Each row of numbers belongs to one of the elements below and depends on some of the facts about them. Some rows are named. Which element is each other row?

Known rows:
grenas: [-0.25 -1.03 -2.34  0.16  0.23  1.06 -1.91 -0.67 -0.77  2.19 -2.23  1.07
  0.64  4.81  0.49  0.77  0.18  0.20 -0.01]
lodis: [-0.47  0.44 -1.50 -0.06  0.96 -3.43  0.48  1.11  0.71  2.66 -0.82 -2.23
  2.83  1.23  0.90 -0.03  0.06 -0.39  0.39]
dobrebal: [-0.13 -1.26  0.93  1.66  0.94 -1.15 -1.03  2.55  0.68  1.19  1.32  0.58
  1.02 -2.13 -0.43 -0.43 -1.20  0.19  0.08]
fakluflok: [-0.73 -0.13  3.20 -1.03  0.04 -0.32  2.61 -2.21  0.16 -1.76 -0.42  0.84
 -2.28  0.35 -0.07  1.41  0.08 -1.10  0.22]
dropifi: [-0.72  0.21 -1.25 -0.52  0.51 -3.37  5.43 -0.77  0.33  2.62  0.27 -0.31
  1.54 -0.06 -0.63 -0.64  0.30 -0.16 -0.84]
baskom: [ 0.21  1.11 -3.28  0.48 -0.66  2.14 -1.67 -1.24 -1.69 -1.58 -1.00  3.55
 -0.58  1.62  0.20  0.06  0.22  0.79 -1.14]
delo: [ 0.81  0.81 -0.43 -0.36  0.27 -1.24  3.66  0.92  1.81  0.25 -1.28  0.94
  1.35 -2.25 -1.28 -1.78  0.61  2.86 -0.03]
bovasil: [ 1.86  2.75 -2.94 -1.26  0.67 -1.23  1.23  3.40  1.06 -0.67 -0.44  1.42
  0.11 -1.38 -0.70 -0.16  0.72  0.76  0.48]
tragobruk: [ 0.85 -1.42  1.47  1.50  0.28  1.54 -0.42  4.21 -1.12  2.63  1.38  0.16
  1.41 -1.55 -0.74  0.13  2.18 -1.19  0.55]
sesi: [ 0.15  1.94 -2.37  0.68  0.54 -0.12  0.14  1.13  1.55  0.46 -1.07  1.60
  0.96 -2.38 -0.79 -1.46 -1.11  2.95  0.57]
leva: [-0.73  0.33 -1.45 -0.16 -0.41  1.97 -2.12 -2.18  0.08  0.82 -1.55  3.38
 -1.46  2.86  0.54  1.76  0.35 -2.51  0.14]
tikon: [ 0.59  0.46  2.14  1.15  0.31  0.59 -3.65 -2.80 -0.85 -1.14  1.46 -1.68
 -0.92 -2.11  0.26 -1.27 -1.36  0.88  0.36]
traskos: [-0.52 -0.47  1.56 -0.27  0.00 -2.15  1.24 -0.21  0.22 -1.78 -0.46  0.84
 -2.62 -1.24 -0.84 -0.43 -1.41  1.11 -0.11]

Facts:
[baple, delo, drilus, dropifi] Π b
[baskom, kloskul, parir, ribu, soluk] Π g
[benel, grenas, klonom, klugi, lodis] Π d
[bovasil, brufler, gagraplo, tipek] Π e
[davifes, fakluflok, kegigil, leva, rolel, stutis] Π c
[dobrebal, fosar, gatal, kabor, sesi, tikon, traskos] Π f
[goskes, grabapli, groke, plastak, rubrestak, tragobruk] Π a
η l <- baple, baskom, gatal, grenas, groke, leva
η n <- benel, kabor, rolel, soluk
η j <- bovasil, delo, plastak, sesi
η h <- brufler, dropifi, fosar, kegigil, kloskul, lodis, rubrestak
η m <- davifes, dobrebal, parir, tragobruk
η i <- drilus, fakluflok, gagraplo, grabapli, klugi, traskos
η k <- goskes, klonom, ribu, stutis, tikon, tipek

Rows to name:
A row may be one of the elements named above.
[-0.03  1.18 -0.97  0.42 -0.14 -0.33  0.99  1.35 -0.27  3.11 -0.04 -0.94
  1.81 -0.49 -0.23 -1.63  1.25 -3.55  0.30] | rubrestak
[-1.36  0.77  0.02 -0.38  0.53 -1.21  1.86 -2.77  1.91  2.15 -0.34  0.83
 -0.62 -0.03  0.95  0.70  0.46 -3.76  0.12] | kegigil
[ 0.80 -1.24  0.42  1.48  0.44 -1.19 -0.74  1.72  0.11 -1.28  1.05  2.00
  2.11 -2.78  0.27  1.11  0.05  1.00 -0.60] | parir
[-1.64  1.10 -1.39  0.77  0.63 -2.99  1.09 -0.64  0.76  2.35 -0.05  0.76
  0.82 -0.56  0.29 -1.37 -1.77 -1.37 -0.43] | fosar
[-0.68 -1.72 -0.90  0.38 -1.20  1.30 -2.32  1.23  0.74  1.64  0.14  0.87
  1.33  0.51  0.35 -0.75 -2.74  2.39  0.47] | kabor
[-0.54  0.70 -1.18  0.07  0.28 -2.44  5.07 -0.52  1.14  2.56 -0.10 -0.68
  1.17  0.06 -0.54 -0.51 -0.18 -0.01 -1.10] | dropifi
[-0.72  0.28 -2.70  0.67 -0.31  1.90 -2.21 -1.04 -0.45  0.84 -1.38  2.99
 -0.83  2.18 -0.38  0.20 -1.54 -0.09 -0.32] | gatal
[-0.60  0.28 -0.62  0.10  0.64 -2.41  4.53 -0.55  0.89  2.67  0.71 -0.48
  1.19  0.64 -0.47 -0.88  0.01 -0.93 -0.71] | dropifi
[-0.28  0.59 -2.26 -0.05 -0.47  1.71 -2.28 -1.84 -0.94 -0.95 -1.07  2.41
 -0.84  1.84  0.08  0.11  0.50  0.48 -0.71] | baskom
[ 1.55  0.25  2.43  0.59 -0.42  4.02 -2.16 -0.41 -2.67 -0.19  1.27 -3.70
 -0.38 -1.22  0.05 -1.63  1.22 -1.18  1.16] | goskes
[ 0.92 -0.58  1.69  0.87  0.41  0.83 -2.58 -2.19 -1.43 -0.33  0.84 -3.88
  0.36  1.31  1.38  0.07  0.56  1.68  0.66] | klonom
[ 1.20 -0.26  3.83  0.52 -0.57  4.07 -2.41 -1.12 -2.35 -1.01  1.18 -3.42
 -0.57 -1.35  0.11 -1.08  1.24 -0.45  0.68] | goskes
[ 0.66  1.95  0.92 -0.36  0.08  2.06 -0.40  4.13 -0.39  1.03 -1.71  0.32
  1.78 -3.62 -0.62 -2.16  1.64  0.84  0.96] | plastak
[-1.34  0.56 -1.24  0.39  0.72 -2.58  0.58 -0.49  0.32  1.19 -0.30  0.09
  1.23 -0.06  0.04 -1.24 -1.65 -0.76 -0.45] | fosar
[-0.90 -1.28 -0.08 -0.70 -1.30  1.95  0.06 -1.33  0.53  1.38 -0.14  0.96
  0.52  0.50  1.27  0.96 -0.59 -0.56  0.93] | rolel
[-0.06 -0.05  2.92 -0.29 -0.30 -0.10  1.68  1.99 -1.52 -1.31 -0.46 -1.36
 -1.99 -0.90 -1.51 -0.83  0.92 -0.43  0.31] | grabapli
[-1.23 -1.63 -0.26 -1.05 -1.45  2.25 -0.20 -2.24  1.49  2.04 -0.09  1.74
  0.58  0.44  1.85  1.08 -0.72 -0.45  0.77] | rolel
[-0.61 -2.22 -1.91  0.09 -1.07  0.14 -0.76  1.21  0.15  2.49 -0.05  0.07
  3.22  1.99  1.19  0.63 -1.31  2.72  0.05] | benel
[ 0.42 -1.50  2.92 -0.83 -0.15 -2.69  5.41 -0.31  0.67 -1.58  0.50 -0.82
 -1.82  1.13 -1.70  0.85  0.33  1.25 -0.82] | drilus
[ 1.72  0.05 -0.03 -0.69 -0.06  0.80 -2.65 -1.33 -0.63 -2.72  2.27 -2.67
 -1.15 -0.15  1.13  0.96  0.17 -1.41 -0.11] | tipek
[ 1.10 -1.01  1.61  0.65  0.28  1.17 -2.36 -2.24 -0.88 -0.65  0.40 -4.01
  0.98  0.78  1.60 -0.59 -0.26  0.83  0.87] | klonom
[-0.07 -0.64 -1.54  0.05 -0.59  0.28  1.63 -2.62  0.12  2.41 -0.84  2.08
 -1.11  3.17 -0.92  0.78  0.50  0.69 -1.22] | baple
[ 0.52  0.28  0.87 -2.09  0.10 -2.39  1.30  3.06 -0.07 -4.24  0.58 -1.63
 -3.01  0.73 -0.99  1.95  0.17 -0.89 -0.48] | gagraplo
[ 0.01 -1.56  1.91  0.64  0.68  0.60  0.69  0.06  1.21  1.22  1.56  1.89
  0.76 -0.68  0.24  2.33  0.43 -2.57  0.59] | davifes
[ 0.85  0.39  1.31  0.54 -0.30  1.58 -2.76 -3.39 -1.38 -3.68  1.30 -2.18
 -0.07 -1.85  1.13 -0.40  0.47  1.80 -0.47] | ribu
[ 0.49  0.57  0.73 -1.82  0.03 -2.08  1.69  2.77  0.03 -4.27  0.82 -0.97
 -2.49  0.74 -0.90  2.42  0.39 -0.52 -0.26] | gagraplo
[-0.84  1.78 -1.78  0.81  0.20 -3.08  2.35 -0.55  0.01 -0.89  0.63  0.85
  1.19 -1.51  0.57 -0.77 -0.50 -0.55 -0.88] | kloskul
[ 0.48 -0.55  1.88  1.14  0.31  1.47 -2.84 -2.37 -1.29 -1.08  1.04 -2.02
 -1.10 -1.08 -0.05 -1.11 -1.44  1.42  0.56] | tikon
[-0.75 -1.20 -2.37  0.61 -1.74  0.88 -1.33  1.70 -0.09 -2.28  0.69  1.25
  2.12 -0.59  1.41  0.07 -0.94  2.79 -0.07] | soluk
[ 0.01  1.69 -3.28 -1.40  0.77 -3.13  1.72  1.44  0.11  0.25  0.79 -0.57
  0.37  0.25  0.11  0.56  0.53 -3.24 -0.59] | brufler
[ 0.29  0.29 -1.48  0.01 -0.78  4.14 -2.20  0.67 -2.04  1.57 -0.95  1.52
 -0.96  2.37 -0.68 -0.77  1.90 -1.50  0.05] | groke
[ 0.32  0.12  1.15 -1.82  0.17 -1.44  1.63  2.50 -0.70 -3.89  0.71 -0.93
 -3.02  0.90 -0.74  1.89 -0.13 -0.06 -0.61] | gagraplo
[-0.09 -0.99  2.26 -1.02  0.31 -2.90  1.86  1.29 -0.03 -1.30 -0.86 -2.18
 -0.95  1.95 -0.35  0.62 -0.29  1.84 -0.13] | klugi
[ 0.42  0.57  2.93 -0.13  0.22  2.18 -2.70 -5.02 -0.06 -0.83  1.17 -1.69
 -1.15 -0.86  1.09  0.96  0.40 -1.98  0.71] | stutis

Now the same elements, written a new way:
Named rows:
dropifi: [ 0.04 -1.44 -2.51 -1.67  1.43  0.41 -1.97 -5.29 -0.97  0.70 -2.06]
gagraplo: [-1.72 -0.40 -0.51  2.38  0.75  0.64 -0.12  3.14  0.29  0.64 -0.36]
tragobruk: [ 2.01 -2.44 -1.84 -2.00 -0.48 -0.74 -3.13 -0.73  0.96 -0.04 -0.88]
bovasil: [-2.20  0.29  0.89  1.23 -1.08  2.30 -0.22  3.41  0.95  1.69 -0.45]
rubrestak: [ 1.74 -2.24 -3.01 -0.38  2.23 -0.85 -3.52 -3.12  0.75 -0.08 -0.46]
baple: [-1.00 -1.57 -0.76 -3.07  0.43  0.66 -0.52 -2.79  0.41  4.54 -2.31]
traskos: [ 0.00 -0.38 -1.36  3.07  0.97  0.96 -0.61  3.68  1.97  0.82 -2.75]
sesi: [-0.74  0.19 -0.55  1.56 -0.97  1.67 -1.18  4.05  2.35  2.18 -2.29]
baskom: [-1.21 -0.79 -1.51 -1.18  0.50  2.05  1.56  1.53  1.47  1.89  0.96]
ribu: [-1.73 -1.37 -1.32  0.05 -2.28  0.74 -1.60  0.39 -1.71 -3.05  1.03]
gatal: [ 0.98 -0.59 -1.99 -0.07  0.00  0.83  0.98  3.03  3.46  2.19 -1.68]
davifes: [-0.25 -1.52 -0.52 -1.53 -1.05 -0.86  0.70  1.06  0.08 -2.00  2.06]
rolel: [-1.14  0.47  2.53  1.05  0.09  2.17 -1.79  4.03 -0.88  0.99  1.32]

Rows to name:
Some rows may be elements named above.
[-1.99 -2.06 -1.62  0.34 -2.27  0.39 -1.46  0.84 -1.47 -2.63  1.27] | ribu
[-0.76 -1.74  0.08  0.00 -1.91 -0.73 -0.90  0.97 -1.28 -2.78  1.62] | stutis
[ 1.40 -2.72 -2.28 -2.03 -0.77 -0.68 -3.29 -0.93  0.54  0.50 -1.06] | tragobruk
[ 0.32 -1.21 -3.08  0.08  1.63  0.89 -1.00 -2.92 -0.76 -0.73 -0.31] | lodis
[-0.24  1.22  0.20  2.71  0.29  2.92 -2.25  5.47  0.74  0.85 -3.08] | kabor
[-0.23 -0.44 -2.72  0.54  1.42  0.63  1.03 -0.26  0.47 -2.03  0.14] | brufler
[-0.82 -0.91 -0.83 -0.09  0.83  0.44 -2.54 -2.90 -1.27  3.46 -2.01] | drilus
[ 0.66 -1.12 -2.97  0.30 -1.10  0.20  0.23  1.90  1.33 -1.60 -2.26] | dobrebal
[-0.89 -0.84 -3.09  0.76  1.46  1.55  0.28 -1.12 -0.53 -1.88  1.21] | kloskul
[-0.32  0.20 -2.02  2.65  1.43  0.48 -0.44  3.50  1.36  0.70 -2.32] | traskos
[-0.33 -1.26 -0.06 -1.08  0.74  0.35  1.82  1.74  2.16  1.96  2.12] | leva
[-1.51 -0.90  1.25 -1.75 -1.32  2.11 -2.95 -1.61 -0.68  4.73 -2.12] | delo
[ 0.92 -1.43 -0.65  0.95  1.35 -0.44 -3.59  0.23  0.65  2.26 -1.37] | grabapli
[-0.11 -1.26 -2.39  0.79 -1.92 -0.22 -1.24  1.79  0.78 -3.02 -2.62] | tikon
[-0.93 -0.76  0.64  1.26  0.86 -0.17 -0.78  2.77 -0.54  0.36  1.21] | fakluflok
[ 0.60 -0.76 -4.03  1.73  1.43  0.38  0.97  0.26  1.69 -2.07 -1.53] | fosar
[-1.28 -1.80 -1.91 -1.15 -1.45  1.15  0.35  0.88 -0.74 -1.38  0.96] | parir
[-1.11 -1.33 -1.62  0.06 -1.30 -0.25 -0.55  0.99 -0.72 -3.19 -0.55] | tipek
[ 2.25 -2.03 -1.49 -1.92  0.94  0.14 -2.02 -0.18  2.84  3.52 -1.22] | groke
[-0.11 -0.29 -1.40  2.83  0.58  0.31 -0.62  3.52  1.37  0.82 -2.99] | traskos
[ 0.54 -0.97 -2.39  0.18  0.71  1.39  1.98  2.99  3.34  1.47 -2.18] | gatal
[ 1.28 -2.88 -1.52 -0.58 -1.19 -1.17 -5.01 -1.23 -0.06 -0.44 -1.10] | goskes
[-1.03  0.71  1.46  0.82  0.56  2.86 -3.65  2.24 -1.41  2.42 -1.63] | benel
[-0.62 -0.59  0.69  1.48  1.07 -0.33 -0.48  2.74  0.15  0.82  1.58] | fakluflok
[ 0.28 -1.57 -2.26  1.32 -1.84 -0.08 -1.06  1.79  0.42 -2.85 -1.91] | tikon
[ 0.09 -1.55 -1.56 -0.03  1.84 -0.34  0.91 -0.97  0.30 -1.88  2.13] | kegigil
[-0.30 -1.46 -0.80  1.46  0.60  1.19 -1.85  0.67 -0.91  2.38 -0.73] | klugi
[ 0.41 -1.50 -1.81 -1.70  0.70  1.42  0.29 -0.49  1.53  3.20 -1.09] | grenas
[-0.71 -1.10  0.35  1.64  0.85 -0.59 -0.31  2.95 -0.19  0.73  1.92] | fakluflok
[ 0.26 -1.57 -2.53  1.34 -1.62 -0.12 -1.27  1.73  0.95 -2.79 -2.82] | tikon
[-2.13  1.26  0.83  1.04  0.06  3.78 -2.31  3.78 -1.45  1.13  0.39] | soluk
[ 1.00 -1.61  1.05 -0.60 -0.97  0.60 -4.18  0.90  1.82  3.32 -1.51] | plastak
[-1.06 -0.40 -0.91  2.26  0.62  0.81  0.18  3.17  0.07  0.34 -0.54] | gagraplo

